Below is a small trained network, with its code and all its weights. Each question gives an input and a target symbol and asks what happens when units are switched off, that is, made to give their printed mean instead of their output.

import numpy as np


def w(rows, s, z=0):
    codes = np.array(rows[::2]) - 128.0
    scale = np.full(codes.shape[1], s)
    scale[-1] = z or s
    return codes * scale


def norm(h):
    return h / np.sqrt((h * h).mean(-1, keepdims=True) + 1e-5)


def f(y):
    return y / 2 * (1 + np.tanh(0.7978845608 * (y + 0.044715 * y**3)))


def softmax(a):
    e = np.exp(a - a.max(-1, keepdims=True))
    return e / e.sum(-1, keepdims=True)


def log_softmax(a):
    a = a - a.max(-1, keepdims=True)
    return a - np.log(np.exp(a).sum(-1, keepdims=True))


def net(x, mask):
    ids = ['ΓΔΘΠαβεζηλμξτω'.index(c) for c in x.split()]
    T = len(ids)
    res = E[ids] + P[:T]
    r = norm(res)
    for j in range(2):
        rows = slice(2 * j, 2 * j + 2)
        q, k, v = (r @ M[0][rows].T for M in (Q, K, V))
        z = softmax(np.where(np.tri(T) > 0, q @ k.T / 2**0.5, -1e9)) @ v
        o = O[0][rows]
        res = res + np.where(mask[j], z, o[:, -1]) @ o[:, :-1]
    y = f(norm(res) @ A[0][:, :-1].T + A[0][:, -1])
    res = res + np.where(mask[2:10], y, B[0][:, -1]) @ B[0][:, :-1]
    return log_softmax(norm(res)[-1] @ U[:, :-1].T + U[:, -1])


Q, K, V, O, A, B = {}, {}, {}, {}, {}, {}
E = w([
[147,129,221,131],'Γ',
[117,141,66,91],'Δ',
[149,136,117,98],'Θ',
[102,129,226,161],'Π',
[181,167,3,58],'α',
[210,64,206,162],'β',
[137,208,166,155],'ε',
[76,160,89,128],'ζ',
[119,166,163,146],'η',
[210,183,84,59],'λ',
[50,157,187,178],'μ',
[171,161,119,113],'ξ',
[117,46,123,88],'τ',
[62,144,174,29],'ω',
],0.021)
P = w([
[135,4,66,122],'0',
[174,68,114,149],'1',
[190,96,145,158],'2',
[168,101,120,162],'3',
[164,80,115,155],'4',
[149,92,128,174],'5',
[151,82,133,164],'6',
[142,81,125,189],'7',
[131,69,142,171],'8',
[121,38,128,156],'9',
],0.0037)
Q[0] = w([
[153,127,157,144],'H1',
[150,121,83,100],'H1',
[91,98,117,143],'H2',
[253,67,124,191],'H2',
],0.013)
K[0] = w([
[186,108,117,121],'H1',
[94,199,82,134],'H1',
[197,10,139,135],'H2',
[2,150,102,60],'H2',
],0.009)
V[0] = w([
[138,71,56,177],'H1',
[35,155,151,6],'H1',
[123,250,143,114],'H2',
[121,100,112,183],'H2',
],0.012)
O[0] = w([
[112,56,79,125,54],'H1',
[159,221,135,43,255],'H1',
[201,174,108,146,230],'H2',
[5,163,108,212,49],'H2',
],0.012,0.0034)
A[0] = w([
[114,165,160,170,33],'N1',
[125,126,85,111,40],'N2',
[218,130,83,127,4],'N3',
[130,156,105,87,20],'N4',
[162,132,176,205,72],'N5',
[134,88,139,186,85],'N6',
[82,203,88,106,7],'N7',
[247,158,114,126,58],'N8',
],0.014,0.0032)
B[0] = w([
[44,130,91,74,136],'N1',
[79,143,49,179,130],'N2',
[93,104,211,179,190],'N3',
[175,109,86,212,156],'N4',
[142,96,2,175,166],'N5',
[175,100,159,94,136],'N6',
[180,143,98,154,159],'N7',
[138,87,178,189,255],'N8',
],0.0084,0.01)
U = w([
[174,16,146,198,117],'Γ',
[210,106,154,150,127],'Δ',
[184,68,109,72,66],'Θ',
[135,171,132,250,63],'Π',
[141,85,205,129,51],'α',
[143,129,162,213,50],'β',
[190,207,202,46,180],'ε',
[125,45,89,74,97],'ζ',
[136,160,68,155,180],'η',
[143,49,64,176,87],'λ',
[61,198,130,184,175],'μ',
[89,135,197,47,91],'ξ',
[105,48,138,120,254],'τ',
[43,102,184,191,75],'ω',
],0.013,0.0087)

Each question gives the input, a string of symbols that net reads in full, and the target symbol t.
The units are the heads (2 rows each of Q, K, V and O) and the neurons (one row each of A and B). Each row of codes is followed by its name. A weight is (code - 128) times the scale printed after its matrix; where a second scale follows, it is the last column's (O, A, B and U).
mask holds one flag per unit, heads first, then neurons. A switched-off unit (its flag False) gives its mean, the last column of its rows in O or B, instead of its output. The means were averaged over made-up inputs and are rounded, as every weight is.
A unit's drop is (log p(t) with every unit on - log p(t) with that unit switched off) / (log p(t) with every unit on - log p(t) with every unit switched off).
The circuit of an input: a set's keep is (log p(t) with only the set's units on - log p(t) with every unit switched off) / (log p(t) with every unit on - log p(t) with every unit switched off). Starting from all 10 units, units are removed one at a time, each time the one whose removal leaves the highest keep (on an exact tie, the one counted first), for as long as the keep stays at least 0.8.
units of the circuit, in order: the units of the circuit, biggest drop first
most important unit: the unit with the biggest drop
k most important neurons: the k neurons with the biggest drops, biggest first
which heads matter: for each layer, one digit per head in row order, 1 if its drop is at least 0.15 and else 0, layers parted by /
drop of u: that unit's drop, to one decimal
input μ α λ μ μ μ μ, target μ: most important unit	N1
input τ Δ Γ Π, target ω: units of the circuit, in order	[H2, N1]
input ξ ε Δ, target Γ: which heads matter	10
input ξ Δ Π, target Γ: which heads matter	10
input ω ζ ε λ η μ Π ω Π, target ε: units of the circuit, in order	[H1, N8]
input ξ λ η, target Γ: which heads matter	11
input ζ ω Θ μ, target ε: units of the circuit, in order	[H1, H2]
input Δ η τ β Π Θ μ Θ η, target λ: units of the circuit, in order	[H1, N5]
input ζ ω ω ζ Δ ζ τ ω Γ, target ε: which heads matter	10
input Γ λ λ Θ μ, target μ: units of the circuit, in order	[N8, N1]
input Δ Γ ξ Θ, target Γ: which heads matter	10
input η ξ Θ, target Γ: 2 most important neurons	[N8, N5]
input α ξ ξ ζ Π, target Γ: units of the circuit, in order	[H1, N5]
input ω μ ω α, target ε: which heads matter	10
input λ ε α β β ξ, target Γ: units of the circuit, in order	[H1]
input α ω ω α, target ε: 2 most important neurons	[N5, N3]
input μ ω η, target ε: drop of H1	1.5
input ω Π ω ζ η, target ε: drop of H1	1.4
input Δ α ω ζ, target ε: drop of N4	-0.1
